Below are the code and all the weights of a small trained network. Each question names an input and a target symbol and asks about switching units off, where a switched-off unit gives its printed mean instead of its output.

import numpy as np


def w(rows, s, z=0):
    codes = np.array(rows[::2]) - 128.0
    scale = np.full(codes.shape[1], s)
    scale[-1] = z or s
    return codes * scale


def norm(h):
    return h / np.sqrt((h * h).mean(-1, keepdims=True) + 1e-5)


def f(y):
    return np.maximum(y, 0)


def softmax(a):
    e = np.exp(a - a.max(-1, keepdims=True))
    return e / e.sum(-1, keepdims=True)


def log_softmax(a):
    a = a - a.max(-1, keepdims=True)
    return a - np.log(np.exp(a).sum(-1, keepdims=True))


def net(x, mask):
    ids = ['ΞΣεηλτφω'.index(c) for c in x.split()]
    T = len(ids)
    res = E[ids] + P[:T]
    u = 0
    for l in range(2):
        q, k, v = (norm(res) @ M[l].T for M in (Q, K, V))
        z = softmax(np.where(np.tri(T) > 0, q @ k.T / 3**0.5, -1e9)) @ v
        res = res + np.where(mask[u], z, O[l][:, -1]) @ O[l][:, :-1]
        u += 1
        y = f(norm(res) @ A[l][:, :-1].T + A[l][:, -1])
        res = res + np.where(mask[u : u + 16], y, B[l][:, -1]) @ B[l][:, :-1]
        u += 16
    return log_softmax(norm(res)[-1] @ U[:, :-1].T + U[:, -1])


Q, K, V, O, A, B = {}, {}, {}, {}, {}, {}
E = w([
[17,60,146,203,116,110,129,120,63,98,178],'Ξ',
[105,224,85,40,190,102,220,44,49,150,117],'Σ',
[173,179,69,228,42,142,109,82,115,129,169],'ε',
[123,63,136,88,142,140,114,233,183,132,20],'η',
[106,237,156,238,50,97,208,196,26,166,124],'λ',
[120,247,242,50,27,124,160,164,25,179,185],'τ',
[58,91,254,102,181,125,20,122,199,138,156],'φ',
[121,154,147,181,122,185,26,117,148,63,78],'ω',
],0.016)
P = w([
[196,107,68,92,239,75,57,111,30,162,155],'0',
[102,101,125,39,64,144,107,89,161,168,45],'1',
[132,147,111,141,135,130,221,84,253,126,65],'2',
[162,143,207,167,146,191,228,150,148,127,55],'3',
[160,143,85,226,209,73,171,139,211,136,252],'4',
[189,186,105,179,217,36,45,85,91,136,145],'5',
],0.0082)
Q[0] = w([
[54,173,232,180,161,252,253,78,188,121,103],'0.h0',
[62,121,57,98,53,76,81,50,126,195,27],'0.h0',
[100,90,44,62,41,126,208,124,191,118,173],'0.h0',
],0.0046)
K[0] = w([
[137,185,121,119,197,146,48,194,83,133,160],'0.h0',
[164,254,164,226,237,94,77,208,155,56,105],'0.h0',
[147,98,146,94,28,178,88,194,110,130,168],'0.h0',
],0.0049)
V[0] = w([
[199,142,207,209,98,66,69,226,139,130,110],'0.h0',
[138,49,152,140,2,125,38,234,112,92,198],'0.h0',
[76,136,99,124,175,135,113,112,66,67,8],'0.h0',
],0.0058)
O[0] = w([
[68,26,103,128,95,100,214,197,119,58,29,254],'0.h0',
[29,70,171,193,83,255,148,87,137,241,14,99],'0.h0',
[93,171,84,134,20,109,74,176,141,145,235,152],'0.h0',
],0.0094,0.0036)
A[0] = w([
[170,79,72,120,135,162,86,178,186,132,101,45],'0.n0',
[165,156,168,126,113,121,130,104,92,160,137,82],'0.n1',
[98,140,163,167,150,166,96,108,167,138,116,184],'0.n2',
[114,167,145,87,49,156,167,170,76,133,142,197],'0.n3',
[89,150,87,53,139,129,152,132,135,161,117,59],'0.n4',
[156,110,95,56,129,95,153,129,126,122,96,248],'0.n5',
[51,95,148,133,80,122,175,91,167,132,95,138],'0.n6',
[82,134,144,176,112,165,164,149,170,135,116,147],'0.n7',
[182,106,132,131,66,113,107,108,100,43,117,191],'0.n8',
[139,122,103,139,126,178,179,156,130,106,155,131],'0.n9',
[91,153,114,146,99,109,178,108,128,149,139,139],'0.n10',
[2,148,147,90,172,109,155,116,130,161,143,81],'0.n11',
[148,192,73,51,162,98,89,90,167,117,93,152],'0.n12',
[91,127,118,172,131,134,179,189,130,163,78,94],'0.n13',
[113,124,138,85,62,155,74,100,141,156,142,157],'0.n14',
[144,73,177,48,105,132,102,111,148,84,166,5],'0.n15',
],0.0089,0.002)
B[0] = w([
[134,119,168,154,119,71,90,83,84,168,176,152],'0.n0',
[89,111,90,149,153,79,175,117,175,163,166,166],'0.n1',
[142,107,105,164,103,137,151,161,122,154,124,166],'0.n2',
[128,69,104,121,147,96,101,134,206,144,119,251],'0.n3',
[171,53,139,142,101,134,105,171,159,119,182,148],'0.n4',
[167,105,60,193,142,106,147,78,159,131,193,161],'0.n5',
[182,254,56,67,126,126,162,146,150,75,124,218],'0.n6',
[170,128,171,66,99,199,117,174,158,162,172,221],'0.n7',
[100,90,105,148,182,116,166,160,145,159,117,177],'0.n8',
[118,89,159,144,112,65,144,84,132,101,86,165],'0.n9',
[114,100,154,92,150,139,78,135,108,154,114,221],'0.n10',
[135,109,118,202,54,136,142,141,65,123,92,180],'0.n11',
[132,118,209,170,62,152,148,149,92,96,245,164],'0.n12',
[134,128,109,129,122,172,83,74,134,127,158,254],'0.n13',
[174,119,83,103,196,125,77,122,115,109,130,151],'0.n14',
[148,101,107,125,162,64,115,146,122,132,35,143],'0.n15',
],0.0076,0.0082)
Q[1] = w([
[143,119,149,190,231,2,69,125,49,114,202],'1.h0',
[130,192,88,84,192,85,37,81,33,115,119],'1.h0',
[54,86,99,172,156,94,89,101,125,188,84],'1.h0',
],0.0087)
K[1] = w([
[149,249,224,106,116,126,118,183,255,51,202],'1.h0',
[141,108,237,221,191,162,223,106,150,56,233],'1.h0',
[148,203,10,75,71,60,229,78,173,5,111],'1.h0',
],0.0073)
V[1] = w([
[24,128,238,150,170,177,51,207,125,49,71],'1.h0',
[141,66,206,2,186,62,132,171,190,207,122],'1.h0',
[201,109,31,185,197,157,79,53,223,80,119],'1.h0',
],0.0073)
O[1] = w([
[118,186,115,168,81,6,75,108,176,170,192,2],'1.h0',
[208,141,63,67,140,83,47,71,51,126,45,33],'1.h0',
[175,141,197,169,30,150,162,84,126,84,131,97],'1.h0',
],0.014,0.004)
A[1] = w([
[104,104,102,116,175,79,123,223,113,155,53,98],'1.n0',
[130,75,44,221,98,109,162,246,182,77,155,148],'1.n1',
[191,65,220,140,65,82,38,115,118,86,11,202],'1.n2',
[101,125,175,162,15,119,131,141,187,131,154,94],'1.n3',
[125,106,101,136,145,85,191,190,117,91,117,73],'1.n4',
[109,162,118,116,112,2,27,16,152,186,115,104],'1.n5',
[97,116,200,197,86,169,167,83,151,187,227,189],'1.n6',
[119,61,54,132,180,102,185,181,104,81,116,102],'1.n7',
[111,152,173,166,35,77,74,91,153,92,146,71],'1.n8',
[84,197,136,145,25,112,114,142,167,53,205,3],'1.n9',
[158,123,158,155,55,59,91,131,174,127,161,34],'1.n10',
[87,113,106,91,112,79,190,151,162,118,169,164],'1.n11',
[146,248,154,90,92,193,78,102,143,120,158,67],'1.n12',
[127,147,115,155,113,205,11,161,179,82,114,115],'1.n13',
[122,158,114,48,221,102,144,65,88,118,73,70],'1.n14',
[50,51,119,143,157,117,133,205,154,75,99,198],'1.n15',
],0.0085,0.0034)
B[1] = w([
[147,109,127,100,123,97,220,138,143,89,91,201],'1.n0',
[138,82,81,142,149,54,142,118,101,123,107,254],'1.n1',
[160,160,38,103,2,101,130,105,138,199,187,173],'1.n2',
[136,161,133,99,210,160,58,146,66,92,134,180],'1.n3',
[142,98,157,124,154,65,208,83,151,124,142,177],'1.n4',
[195,197,179,216,202,181,145,37,211,144,96,187],'1.n5',
[84,73,127,97,120,152,49,83,150,160,120,214],'1.n6',
[133,174,105,168,135,61,162,113,133,142,85,210],'1.n7',
[135,172,180,149,136,48,124,121,106,65,98,163],'1.n8',
[92,85,151,64,158,64,56,211,81,108,81,165],'1.n9',
[83,129,170,113,104,104,86,107,137,92,118,164],'1.n10',
[163,121,137,160,178,59,139,128,79,126,73,184],'1.n11',
[124,64,150,161,152,96,95,200,98,100,142,144],'1.n12',
[113,69,117,135,80,53,193,101,109,152,99,149],'1.n13',
[91,143,196,77,153,172,75,120,128,217,46,147],'1.n14',
[182,154,74,165,143,89,208,159,167,148,167,232],'1.n15',
],0.0085,0.012)
U = w([
[126,111,94,179,190,159,71,201,153,254,170,125],'Ξ',
[182,182,69,109,183,162,109,208,139,83,206,150],'Σ',
[133,87,178,153,150,193,163,98,162,108,102,250],'ε',
[169,95,80,116,19,104,147,136,85,158,145,55],'η',
[147,117,83,145,167,44,225,144,160,89,101,57],'λ',
[135,120,120,92,209,153,102,121,82,169,14,99],'τ',
[177,182,162,165,146,111,118,76,210,182,111,170],'φ',
[110,81,164,131,113,61,83,165,107,61,60,89],'ω',
],0.0063,0.0026)

Each question gives the input, a string of symbols that net reads in full, and the target symbol t.
The units are the heads (3 rows each of Q, K, V and O) and the neurons (one row each of A and B). Each row of codes is followed by its name. A weight is (code - 128) times the scale printed after its matrix; where a second scale follows, it is the last column's (O, A, B and U).
mask holds one flag per unit, layer by layer, with each layer's heads first. A switched-off unit (its flag False) gives its mean, the last column of its rows in O or B, instead of its output. The means were averaged over made-up inputs and are rounded, as every weight is.
A unit's drop is (log p(t) with every unit on - log p(t) with that unit switched off) / (log p(t) with every unit on - log p(t) with every unit switched off).
The circuit of an input: a set's keep is (log p(t) with only the set's units on - log p(t) with every unit switched off) / (log p(t) with every unit on - log p(t) with every unit switched off). Starting from the 12 units with the biggest drops (on a tie, the unit counted first), units are removed one at a time, each time the one whose removal leaves the highest keep (on an exact tie, the one counted first), for as long as the keep stays at least 0.8.
units of the circuit, in order: the units of the circuit, biggest drop first
most important unit: the unit with the biggest drop
k most important neurons: the k neurons with the biggest drops, biggest first
k most important neurons of layer l: the k neurons of layer l with the biggest drops, biggest first
drop when u is switched off: that unit's drop, to one decimal
input Ξ Σ ε, target ε: units of the circuit, in order	(0.h0 0.n7 1.h0 0.n6)
input Ξ ε λ φ, target Ξ: 2 most important neurons	(0.n6 0.n7)
input λ τ Σ, target τ: units of the circuit, in order	(1.h0 1.n14)
input η Σ Σ, target η: 2 most important neurons	(0.n12 0.n5)
input η η Ξ, target η: units of the circuit, in order	(1.h0 0.n5 1.n2)
input λ Ξ λ ε φ, target Ξ: 2 most important neurons	(0.n6 1.n6)
input Σ ε ω Σ, target Σ: units of the circuit, in order	(0.h0)
input φ ε ε λ λ τ, target ε: 2 most important neurons of layer 0	(0.n6 0.n3)
input λ Ξ Ξ Σ φ λ, target φ: units of the circuit, in order	(0.h0 1.h0 1.n5 0.n6)
input λ Σ ε φ λ τ, target φ: units of the circuit, in order	(1.h0 1.n5)
input ε Ξ τ, target ε: units of the circuit, in order	(0.n6 1.h0)
input Ξ λ τ Σ, target τ: 2 most important neurons of layer 0	(0.n3 0.n7)
input φ λ ω ε ε η, target ω: 2 most important neurons	(0.n0 1.n9)
input ε Σ η ε, target η: most important unit	0.h0
input η τ φ, target η: 3 most important neurons	(1.n2 0.n5 0.n6)
input Σ φ τ, target φ: 2 most important neurons	(1.n5 0.n12)
input Σ Σ φ η ε λ, target φ: 2 most important neurons	(0.n6 1.n5)
input λ η ω τ ε, target η: 2 most important neurons	(0.n5 1.n2)
input τ ε ε ε η, target ε: 2 most important neurons of layer 0	(0.n0 0.n6)
input ε λ ε Ξ, target ε: most important unit	0.h0
input ω ε ε ω Ξ Σ, target ω: 2 most important neurons	(1.n9 0.n12)
input η ε τ ω, target η: 2 most important neurons	(1.n2 0.n6)
input λ λ τ Σ ε, target τ: 2 most important neurons of layer 0	(0.n3 0.n6)
input λ λ Ξ λ λ ε, target Ξ: 2 most important neurons of layer 1	(1.n6 1.n0)
input η η λ, target η: 2 most important neurons of layer 0	(0.n5 0.n0)
input λ ε ε λ Σ τ, target τ: drop when 1.h0 is switched off	1.0
input Σ ε ε ε Σ, target ε: units of the circuit, in order	(1.h0)
input λ φ τ ε λ λ, target τ: drop when 1.n14 is switched off	0.1
